Here is a tiny trained network, its code and every weight. The questions are about switching its units off for an input and a class, where a switched-off unit gives its printed mean instead of its output.

import numpy as np


def w(rows, s, z=0):
    codes = np.array(rows[::2]) - 128.0
    scale = np.full(codes.shape[1], s)
    scale[-1] = z or s
    return codes * scale


def f(y):
    return np.maximum(y, 0)


def log_softmax(a):
    a = a - a.max(-1, keepdims=True)
    return a - np.log(np.exp(a).sum(-1, keepdims=True))


def net(x, mask):
    res = np.array(x, float).reshape(1, 5) / 4 @ E
    y = f(res @ A[0][:, :-1].T + A[0][:, -1])
    res = res + np.where(mask, y, B[0][:, -1]) @ B[0][:, :-1]
    return log_softmax(res[-1] @ U[:, :-1].T + U[:, -1])


A, B = {}, {}
E = w([
[206,147,73,20,145,154,157,113,60],'x0',
[73,107,99,142,18,75,65,6,90],'x1',
[102,179,96,106,108,152,155,130,152],'x2',
[118,97,84,184,153,95,135,135,108],'x3',
[187,240,102,164,130,150,40,152,119],'x4',
],0.013)
A[0] = w([
[174,178,108,129,202,113,103,188,143,124],'N1',
[36,103,157,151,61,70,170,147,182,131],'N2',
[124,19,129,67,106,133,226,134,156,84],'N3',
[162,139,90,132,72,96,94,21,113,2],'N4',
[141,177,85,110,136,104,152,123,158,107],'N5',
[168,207,139,218,95,173,64,134,81,139],'N6',
[132,92,179,121,135,130,227,96,94,102],'N7',
[41,29,119,158,17,132,113,132,224,144],'N8',
[65,74,164,97,121,129,181,136,98,185],'N9',
[127,141,60,141,96,109,151,180,143,125],'N10',
[140,137,76,103,32,100,43,16,43,161],'N11',
[94,96,76,181,63,147,162,103,135,146],'N12',
[108,138,183,233,85,118,92,198,252,71],'N13',
[158,185,107,156,204,109,137,111,142,125],'N14',
[39,136,206,160,132,81,86,24,181,131],'N15',
[130,160,160,231,82,155,55,175,190,123],'N16',
[106,66,158,79,254,180,162,250,214,168],'N17',
[110,161,191,216,109,113,127,158,192,193],'N18',
[152,30,121,133,74,209,234,139,115,210],'N19',
[132,178,80,73,157,131,109,211,79,128],'N20',
[45,119,113,45,196,87,128,175,92,64],'N21',
[236,159,104,145,190,210,130,182,112,125],'N22',
[18,89,124,117,68,133,67,64,119,153],'N23',
],0.0071,0.0079)
B[0] = w([
[173,56,150,146,52,152,104,82,130,192],'N1',
[155,156,158,155,94,139,115,123,140,200],'N2',
[132,216,110,70,184,162,255,170,72,187],'N3',
[140,205,48,38,241,198,152,225,13,174],'N4',
[168,113,182,92,98,75,123,110,82,144],'N5',
[111,129,65,81,149,118,221,157,111,208],'N6',
[115,167,126,78,142,152,165,96,73,166],'N7',
[227,113,184,186,79,173,137,151,187,225],'N8',
[119,125,91,190,112,36,112,128,154,191],'N9',
[156,135,181,97,149,127,113,158,124,145],'N10',
[10,108,144,110,179,116,192,122,130,253],'N11',
[124,168,77,177,103,143,87,174,176,181],'N12',
[117,200,59,14,201,167,216,161,76,209],'N13',
[159,73,163,156,90,102,134,131,103,165],'N14',
[195,111,201,161,106,108,148,160,150,216],'N15',
[52,89,67,103,191,114,176,91,89,209],'N16',
[61,153,122,47,134,92,151,103,54,241],'N17',
[30,139,106,35,107,74,160,149,129,216],'N18',
[50,131,174,94,132,94,132,75,129,201],'N19',
[164,166,159,133,141,122,99,97,171,182],'N20',
[149,108,117,151,153,168,137,115,120,145],'N21',
[215,87,98,126,60,138,60,111,160,215],'N22',
[158,68,211,152,151,85,73,110,173,225],'N23',
],0.0072,0.015)
U = w([
[50,124,129,61,146,90,145,114,110,4],'0',
[136,145,90,52,166,164,157,144,41,231],'1',
[254,112,177,142,70,123,41,120,210,189],'2',
],0.011,0.0013)

Each question gives the input, the list of numbers given to net, and the class t.
The units are the neurons (one row each of A and B). Each row of codes is followed by its name. A weight is (code - 128) times the scale printed after its matrix; where a second scale follows, it is the last column's (A, B and U).
mask holds one flag per neuron, in row order. A switched-off neuron (its flag False) gives its mean, the last column of its row in B, instead of its output. The means were averaged over made-up inputs and are rounded, as every weight is.
A unit's drop is (log p(t) with every unit on - log p(t) with that unit switched off) / (log p(t) with every unit on - log p(t) with every unit switched off).
The circuit of an input: a set's keep is (log p(t) with only the set's units on - log p(t) with every unit switched off) / (log p(t) with every unit on - log p(t) with every unit switched off). Starting from the 12 units with the biggest drops (on a tie, the unit counted first), units are removed one at a time, each time the one whose removal leaves the highest keep (on an exact tie, the one counted first), for as long as the keep stays at least 0.8.
circuit, biggest first: the units of the circuit, biggest drop first
unit that matters most: the unit with the biggest drop
k most important neurons: the k neurons with the biggest drops, biggest first
drop when u is switched off: that unit's drop, to one decimal
input [7,2,-8,2,-2], class 0: unit that matters most : N13
input [-6,-1,2,-8,4], class 1: 3 most important neurons : [N13; N11; N19]
input [-6,-1,8,-4,2], class 1: 3 most important neurons : [N13; N11; N19]
input [8,7,3,-7,-1], class 0: 2 most important neurons : [N11; N13]
input [1,-5,-7,-3,4], class 2: 2 most important neurons : [N22; N13]
input [0,-8,8,-1,-1], class 0: 2 most important neurons : [N17; N4]
input [-7,-6,-5,-4,1], class 1: 4 most important neurons : [N13; N11; N23; N19]
input [1,-5,-2,-6,8], class 2: 2 most important neurons : [N22; N1]
input [-8,-4,3,3,7], class 1: 2 most important neurons : [N13; N11]
input [1,-5,7,3,7], class 2: 2 most important neurons : [N22; N1]
input [-8,7,-5,2,-4], class 2: drop when N8 is switched off : 0.2
input [-7,-1,-1,0,3], class 1: drop when N22 is switched off : -0.1
input [-7,-2,8,5,4], class 1: drop when N19 is switched off : 0.2
input [-5,2,3,7,-3], class 2: drop when N2 is switched off : 0.0
input [-2,7,7,-4,-7], class 2: circuit, biggest first : [N8]
